Below are the code and all the weights of a small trained network. Each question names an input and a class and asks about switching units off, where a switched-off unit gives its printed mean instead of its output.

import numpy as np


def w(rows, s, z=0):
    codes = np.array(rows[::2]) - 128.0
    scale = np.full(codes.shape[1], s)
    scale[-1] = z or s
    return codes * scale


def f(y):
    return y / 2 * (1 + np.tanh(0.7978845608 * (y + 0.044715 * y**3)))


def log_softmax(a):
    a = a - a.max(-1, keepdims=True)
    return a - np.log(np.exp(a).sum(-1, keepdims=True))


def net(x, mask):
    res = np.array(x, float).reshape(1, 7) / 4 @ E
    y = f(res @ A[0][:, :-1].T + A[0][:, -1])
    res = res + np.where(mask, y, B[0][:, -1]) @ B[0][:, :-1]
    return log_softmax(res[-1] @ U[:, :-1].T + U[:, -1])


A, B = {}, {}
E = w([
[179,3,105,133],'x0',
[93,101,143,169],'x1',
[86,67,158,45],'x2',
[103,98,24,137],'x3',
[117,82,192,60],'x4',
[96,156,163,254],'x5',
[4,132,111,110],'x6',
],0.0074)
A[0] = w([
[169,137,57,87,35],'n0',
[81,36,93,174,30],'n1',
[147,249,165,121,243],'n2',
[84,117,197,95,172],'n3',
[209,169,136,197,253],'n4',
[131,204,101,107,108],'n5',
],0.017,0.0035)
B[0] = w([
[193,196,122,122,166],'n0',
[143,111,29,57,183],'n1',
[40,61,145,86,239],'n2',
[151,145,195,155,190],'n3',
[91,96,104,250,248],'n4',
[133,107,174,48,178],'n5',
],0.021,0.013)
U = w([
[11,199,223,105,152],'0',
[167,90,243,123,210],'1',
[78,150,10,79,193],'2',
[86,118,125,215,115],'3',
[172,254,144,96,43],'4',
[41,120,174,75,112],'5',
[144,41,132,227,3],'6',
],0.0096,0.0039)

Each question gives the input, the list of numbers given to net, and the class t.
The units are the neurons (one row each of A and B). Each row of codes is followed by its name. A weight is (code - 128) times the scale printed after its matrix; where a second scale follows, it is the last column's (A, B and U).
mask holds one flag per neuron, in row order. A switched-off neuron (its flag False) gives its mean, the last column of its row in B, instead of its output. The means were averaged over made-up inputs and are rounded, as every weight is.
A unit's drop is (log p(t) with every unit on - log p(t) with that unit switched off) / (log p(t) with every unit on - log p(t) with every unit switched off).
The circuit of an input: a set's keep is (log p(t) with only the set's units on - log p(t) with every unit switched off) / (log p(t) with every unit on - log p(t) with every unit switched off). Starting from all 6 units, units are removed one at a time, each time the one whose removal leaves the highest keep (on an exact tie, the one counted first), for as long as the keep stays at least 0.8.
circuit, biggest first: the units of the circuit, biggest drop first
unit that matters most: the unit with the biggest drop
k most important neurons: the k neurons with the biggest drops, biggest first
drop when u is switched off: that unit's drop, to one decimal
input [-6,8,8,-8,3,-7,8], class 1: circuit, biggest first -> (n3)
input [1,-1,-1,5,-2,1,0], class 2: circuit, biggest first -> (n4; n3)
input [5,-8,0,-2,8,-8,-4], class 4: 2 most important neurons -> (n0; n2)
input [-7,-5,0,-6,-4,-1,2], class 5: 2 most important neurons -> (n2; n5)
input [7,5,-8,1,-4,-7,0], class 2: 3 most important neurons -> (n1; n3; n0)
input [7,-6,-8,6,-4,-8,3], class 4: 2 most important neurons -> (n0; n2)
input [0,-2,5,7,4,-2,-4], class 4: circuit, biggest first -> (n2; n4)
input [-6,4,-4,1,-2,-2,5], class 5: 2 most important neurons -> (n2; n3)
input [8,4,7,-1,8,-1,4], class 1: 3 most important neurons -> (n3; n2; n4)
input [5,-5,8,2,8,3,6], class 2: 4 most important neurons -> (n1; n2; n5; n4)
input [-1,6,6,-7,-4,-7,0], class 1: circuit, biggest first -> (n2; n3)
input [-1,-1,7,4,8,4,-6], class 1: 3 most important neurons -> (n4; n2; n3)
input [5,-7,-1,-2,-1,3,8], class 2: 2 most important neurons -> (n4; n2)
input [1,-7,-4,8,-5,-8,-2], class 4: circuit, biggest first -> (n0)
input [5,-5,-1,-2,-8,-6,7], class 4: circuit, biggest first -> (n2; n0)
input [-3,6,1,7,0,-1,-3], class 2: circuit, biggest first -> (n4; n3)
input [-4,-3,-8,5,-8,-8,4], class 5: 2 most important neurons -> (n5; n2)
input [-1,4,5,4,0,-3,-5], class 4: 3 most important neurons -> (n4; n2; n1)
input [-7,1,2,8,-3,-8,0], class 4: circuit, biggest first -> (n0; n2)
input [-1,0,3,-3,0,-2,0], class 1: circuit, biggest first -> (n4; n2; n3)
input [-1,7,8,3,1,-7,-6], class 1: unit that matters most -> n4
input [1,6,-3,-5,3,2,5], class 1: circuit, biggest first -> (n4; n2)
input [0,5,2,2,7,1,-1], class 1: 2 most important neurons -> (n4; n2)
input [-3,6,7,0,3,-5,7], class 1: 3 most important neurons -> (n3; n2; n4)
input [-5,-2,5,5,-3,-7,8], class 4: circuit, biggest first -> (n2; n0; n4)
input [-4,-7,-2,-5,-2,-3,3], class 5: 2 most important neurons -> (n2; n5)
input [4,5,-5,8,5,-8,-8], class 4: circuit, biggest first -> (n0)
input [-6,4,-4,-4,-8,4,8], class 5: drop when n3 is switched off -> 0.2
